Below is a small trained network, with its code and all its weights. Each question gives an input and a class and asks what happens when units are switched off, that is, made to give their printed mean instead of their output.

import numpy as np


def w(rows, s, z=0):
    codes = np.array(rows[::2]) - 128.0
    scale = np.full(codes.shape[1], s)
    scale[-1] = z or s
    return codes * scale


def f(y):
    return np.maximum(y, 0)


def log_softmax(a):
    a = a - a.max(-1, keepdims=True)
    return a - np.log(np.exp(a).sum(-1, keepdims=True))


def net(x, mask):
    res = np.array(x, float).reshape(1, 5) / 4 @ E
    y = f(res @ A[0][:, :-1].T + A[0][:, -1])
    res = res + np.where(mask, y, B[0][:, -1]) @ B[0][:, :-1]
    return log_softmax(res[-1] @ U[:, :-1].T + U[:, -1])


A, B = {}, {}
E = w([
[158,132,96,212,145,132,70,47],'x0',
[119,156,168,182,246,128,133,135],'x1',
[191,66,71,111,111,61,170,93],'x2',
[59,2,173,126,148,147,149,64],'x3',
[76,128,131,83,129,142,32,107],'x4',
],0.0077)
A[0] = w([
[147,52,150,144,130,117,200,115,68],'N0',
[59,166,191,138,199,187,108,149,147],'N1',
[42,183,195,119,152,136,101,205,217],'N2',
[145,103,102,178,129,122,77,42,254],'N3',
[40,139,196,85,188,150,96,175,155],'N4',
[186,204,96,125,77,118,151,211,140],'N5',
[171,147,95,191,204,107,104,52,146],'N6',
[206,170,82,190,204,89,91,74,115],'N7',
[189,221,103,123,86,119,140,207,162],'N8',
[156,233,108,103,82,107,153,227,146],'N9',
[174,189,101,107,41,99,168,202,175],'N10',
[106,48,122,72,20,120,99,66,208],'N11',
[148,47,146,156,143,121,255,108,94],'N12',
[72,197,195,175,180,204,92,147,111],'N13',
[115,42,151,93,140,110,226,117,163],'N14',
[116,81,76,92,11,137,48,55,99],'N15',
[136,84,153,170,137,123,181,113,139],'N16',
[127,23,137,108,85,120,178,100,190],'N17',
],0.0067,0.002)
B[0] = w([
[118,85,125,165,117,116,211,167,178],'N0',
[99,153,198,149,191,176,134,146,218],'N1',
[93,177,188,86,162,175,80,191,236],'N2',
[140,140,101,200,125,128,119,33,211],'N3',
[62,108,190,76,186,158,72,178,223],'N4',
[219,210,66,68,50,114,156,200,219],'N5',
[177,167,119,221,215,64,139,65,190],'N6',
[202,198,106,183,186,69,111,74,193],'N7',
[206,223,93,82,75,123,149,183,226],'N8',
[178,229,94,57,80,148,156,230,234],'N9',
[160,153,49,63,28,131,155,185,227],'N10',
[43,69,38,116,38,142,82,82,254],'N11',
[131,82,149,168,133,91,255,175,201],'N12',
[116,198,208,196,169,210,100,134,222],'N13',
[85,22,128,93,123,72,220,184,211],'N14',
[84,122,47,147,31,172,69,47,240],'N15',
[129,118,145,182,142,127,194,115,168],'N16',
[76,38,60,147,76,99,185,118,224],'N17',
],0.0065,0.007)
U = w([
[73,75,50,119,24,159,34,43,96],'0',
[209,194,82,57,69,113,152,223,182],'1',
[101,4,115,149,118,64,245,133,177],'2',
[69,158,217,149,183,225,90,153,168],'3',
[202,153,110,200,194,42,106,37,110],'4',
[71,43,143,3,161,83,77,180,2],'5',
],0.007,0.0004)

Each question gives the input, the list of numbers given to net, and the class t.
The units are the neurons (one row each of A and B). Each row of codes is followed by its name. A weight is (code - 128) times the scale printed after its matrix; where a second scale follows, it is the last column's (A, B and U).
mask holds one flag per neuron, in row order. A switched-off neuron (its flag False) gives its mean, the last column of its row in B, instead of its output. The means were averaged over made-up inputs and are rounded, as every weight is.
A unit's drop is (log p(t) with every unit on - log p(t) with that unit switched off) / (log p(t) with every unit on - log p(t) with every unit switched off).
The circuit of an input: a set's keep is (log p(t) with only the set's units on - log p(t) with every unit switched off) / (log p(t) with every unit on - log p(t) with every unit switched off). Starting from the 12 units with the biggest drops (on a tie, the unit counted first), units are removed one at a time, each time the one whose removal leaves the highest keep (on an exact tie, the one counted first), for as long as the keep stays at least 0.8.
units of the circuit, in order: the units of the circuit, biggest drop first
most important unit: the unit with the biggest drop
top k neurons: the k neurons with the biggest drops, biggest first
drop when u is switched off: that unit's drop, to one decimal
input [-5,-4,6,1,1], class 2: most important unit : N14
input [0,-8,0,1,-4], class 0: top 2 neurons : (N11, N15)
input [7,7,0,8,7], class 4: top 3 neurons : (N6, N3, N7)
input [2,2,-8,-7,5], class 3: top 2 neurons : (N13, N1)
input [5,-2,-6,4,4], class 3: units of the circuit, in order : (N13, N1)
input [-6,-7,-7,0,7], class 3: top 2 neurons : (N2, N4)
input [8,-4,3,-5,2], class 4: units of the circuit, in order : (N7, N6)
input [-5,-7,-2,0,4], class 0: units of the circuit, in order : (N11, N15)
input [5,2,6,0,6], class 4: units of the circuit, in order : (N6, N7)
input [3,4,7,1,1], class 4: top 2 neurons : (N7, N6)
input [-2,7,-5,-8,7], class 3: drop when N13 is switched off : 0.3
input [-5,3,-5,-3,0], class 3: drop when N4 is switched off : 0.4
input [6,3,2,8,2], class 2: drop when N6 is switched off : -0.2
input [-6,1,-7,-1,-3], class 3: most important unit : N13
